Each row has a name. Each piece below is followed by the name of the row it came from. Each question is about the rows just above it.

[ -1 -23  11  15 -17 -84  -5  21   8 -33  46  -7 -43  -8  -5 -35 -21  -5
  26  23  15 -11] = H
[-31  14  33  -1   3  79 -20  15 -29 -15 -48  -2  39 -32   8 -15  11   2
 -10 -21  -5 -20] = N
[ 17  13  16   1  38 -32  -3  26  34 -65 -33  22 -10   8  -9  26  36  29
  -5 -47   1  -7] = J
[-19  14  25  12 -14  11  -6  20 -23 -12  11   5 -22 -35 -12 -39 -11  -6
  28   2   7 -20] = F
Which row holds [-19  14  25  12 -14  11  -6  20 -23 -12  11   5 -22 -35 -12 -39 -11  -6
  28   2   7 -20]? -> F
[ -1 -23  11  15 -17 -84  -5  21   8 -33  46  -7 -43  -8  -5 -35 -21  -5
  26  23  15 -11] is in which row? -> H
find: [ 17  13  16   1  38 -32  -3  26  34 -65 -33  22 -10   8  -9  26  36  29
  -5 -47   1  -7] -> J

[-37   3  -9   8  -4 -24  10 -24  -3  45  25  -2  -9  25 -18 -19  -2 -15
 -59  -7   6 -15 -17   2 -33 -32  -8 -17   2  11  -3  31 -33   9 -23  31
  34 -10 -13   5 -20 -13   8 -11   6  10   1  60 -18  13 -63 -29  44 -11
 -15  -4] -> A
[  5  28  42   1  -4 -24 -12  10  -2 -23   5 -19   6 -23 -10  34 -24 -11
 -31  16  23 -11 -52  38 -59  50  13  -9 -25  28   1  24 -28  19  50  24
   8 -13  17  -3 -20  17 -14  46 -37  -5 -17 -10 -10 -14 -63 -11 -13  62
 -18 -20] -> Z
[ 16 -20  31   6  -4   2  16  14 -17  -4   1  36 -11 -17  17 -21  -7  27
  24  19  -6  27  19  -5 -21  13  13  27  10   2  21  -5  33  -5   3  -5
   2   9  -8  15 -20  -8  16  -4  23  43  -1 -16  17  -2 -63  -9  -8 -46
   0   1] -> Y
[ 26 -12  12  -5  -4 -20  23   3 -18  14  -2  24  -2 -23  -5 -12  -3 -11
 -21  27   0 -11 -22   6 -15  12  10  -4 -11  20  16  20  -4  15  11  20
  24 -23 -26  11 -20 -26  11   5  -4  46 -10  33  -5   3 -63 -44  18 -29
 -26 -27] -> E
[-54  -3 -34  15  -4  -3   7  -1  16 -12 -28  27  -4  30   2 -41  11 -10
  53 -63  -9 -10  50 -58  31 -28  -4  35 -14 -35 -10 -23  15 -40   1 -23
  20   9  32  24 -20  32  40 -32  25 -13   6 -30   2   5 -63 -10 -20   0
  37   0] -> B
[-54  -3 -34  15  -4  -3 -15  -1  16 -12 -28  27  -4  30   2 -41  11 -10
  53 -63  -9 -10  50 -58  31 -28  -4  35 -14 -35 -10 -23  15 -40   1 -23
  20   9  32  24 -20  32  40 -32 -28 -13   6 -30   2   5 -63 -10 -20   0
  37   0] -> K
[ 10 -13  15  -2  -4 -10  18  14 -27  23  -5  28  -6 -14  -4 -21 -20   3
  -6  35  14   3  -8   2 -20   7  13   8   7  20  24  16  21  10   2  16
  15   0 -21  17 -20 -21   6   4  20  52   3  20  -4   5 -63 -30   8 -39
 -24 -21] -> R
[ 27  17  22 -22  -4   9 -33 -30  17 -24  25  -7 -41   8 -10  42  23  -2
   1   9  -6  -2 -30  33 -88  26   7 -33   4  19  17  30 -29  24   1  30
 -18  18  13 -26 -20  13  -6  24 -22   2  -1  16 -10 -21 -63  25 -16  11
 -33   2] -> W
[-21  24 -27 -11  -4  -2  -9 -41   3  21  41 -23 -15  32 -13   5  18   5
 -31 -15  -2   5 -17  16 -30 -35  -9 -21   1   4  -8  18 -33   1 -56  18
  13  -9  -6   2 -20  -6  -1  -7   9  -7   9  31 -13 -11 -63  20  24 -25
 -31  26] -> L
[-35  10 -26   1  -4 -17   2 -26   7  29  37 -12 -10  35 -12  -6  -2  -6
 -44 -18  13  -6 -15  -4 -39 -38 -13 -31   0   2 -18  19 -40   0 -39  19
  25 -14 -15  14 -20 -15 -11   1  -1  -4  -6  29 -12  -7 -63  -5  30 -22
 -26   3] -> U
[ 26 -12  12  -5  -4 -20  23   3 -18  14  -2  24  -2 -23  -5 -12  -3 -11
   2  27   0 -11 -22   6 -15  12  10  -4 -11  20  16  20  -4  15  11  20
  24 -23 -26  11 -20 -26  11   5  -4  46 -10  33  -5   3 -63 -44  18 -29
 -26 -27] -> S
[ 20  10  23 -22  -4  18 -30 -23   2 -21  43   5 -40   3 -15  46  20  -3
  -2  10  13  -3 -37  52 -92  35  14 -28 -18  19   8  18 -36   0 -18  18
 -22   7   9 -23 -20   9  -6  44 -12  12 -11   2 -15 -35 -63  33 -31  16
 -44   3] -> G
find: [ 16 -20  31   6  -4   2  16  14 -17  -4   1  36 -11 -17  17 -21  -7  27
  24  19  -6  27  19  -5 -21  13  13  27  10   2  21  -5  33  -5   3  -5
   2   9  -8  15 -20  -8  16  -4  23  43  -1 -16  17  -2 -63  -9  -8 -46
   0   1] -> Y
The row with [-35  10 -26   1  -4 -17   2 -26   7  29  37 -12 -10  35 -12  -6  -2  -6
 -44 -18  13  -6 -15  -4 -39 -38 -13 -31   0   2 -18  19 -40   0 -39  19
  25 -14 -15  14 -20 -15 -11   1  -1  -4  -6  29 -12  -7 -63  -5  30 -22
 -26   3] is -> U

[ -4 -10   4   0   8   5  40  -5  14  10   4  -4  23  -8  -3   6  -4  16
   6  11  14   7  -4   4 -29  -4  16   4   8   9   1   1  13  10  20  12
 -12  22 -14  11   0  -9  -7  -9  38  10 -11  22  -4] -> M
[-39  -4 -20  22 -20 -10 -49  25  14  -1  -5  -8  -4   9  -3  -3  31 -26
  32  -4 -10   6 -30  46  10 -12  16 -10 -13 -25  -7   2 -12 -14   2  -4
 -83 -34 -22  -5 -12 -27  10  18  23 -18 -19 -56  76] -> P
[-33  -1   3  28 -14   3  -5   6  25 -10   6 -10 -15  -5   4 -11  27 -19
  30  12  -8  13  -2  42  16   0  25   6 -14  -5   7  -5   2   1 -12  11
 -39   3 -15  10 -11 -17  15   8  32 -12 -14 -13  28] -> V
[  3 -16  16 -10   0   7 -32  25  -9  18  16   5  26   7  15  16 -10 -12
   9 -12  10  18 -11   3   1 -15   5  -8  28  15  -3  14  -6   7  26 -21
   9  -8  25  -5   2   1 -34 -25 -26 -27  -2 -35   3] -> C
[ -7  22   0   6  23  -9  55   7   2  25  18   2   1  26  10  -2 -15   3
 -10 -14  23   6  -7 -20   5   9  -7  -9   8  15   8  15  16   2  11  37
  47  -3  14 -17 -13 -14   3  -5  17  24  -8  55 -26] -> Q
The row with [ -4 -10   4   0   8   5  40  -5  14  10   4  -4  23  -8  -3   6  -4  16
   6  11  14   7  -4   4 -29  -4  16   4   8   9   1   1  13  10  20  12
 -12  22 -14  11   0  -9  -7  -9  38  10 -11  22  -4] is -> M
The row with [  3 -16  16 -10   0   7 -32  25  -9  18  16   5  26   7  15  16 -10 -12
   9 -12  10  18 -11   3   1 -15   5  -8  28  15  -3  14  -6   7  26 -21
   9  -8  25  -5   2   1 -34 -25 -26 -27  -2 -35   3] is -> C

[ -8   4  -5 -18 -32] = gopov
[-83  -5  65  18 -67] = reme
[-10  -7   1 -20 -60] = Minu
[ 29   2 -30 -21  -1] = mek
[-50  -4  33  -3 -67] = lusat
[-17  22   1   1  26] = nofaz
[-11   9   3  -1   3] = todok
[ -7   4  -5 -19 -32] = Nonu
[-14  -1   8  -4 -24] = diri
[-18  21   4   4  28] = Pab
find: [-10  -7   1 -20 -60] -> Minu
Where do [-18  21   4   4  28] appear? -> Pab
Where do [-50  -4  33  -3 -67] appear? -> lusat

[  2  30 -10   2  17   0 -15] : ganod
[-36   6  37   7  12   0   7] : Seb
[-25 -14 -19   2 -25  14  30] : ros
[-25  25  -8  -3  76   0 -10] : vidub
find: [-36   6  37   7  12   0   7] -> Seb
Which row holds [-25  25  -8  -3  76   0 -10]? -> vidub

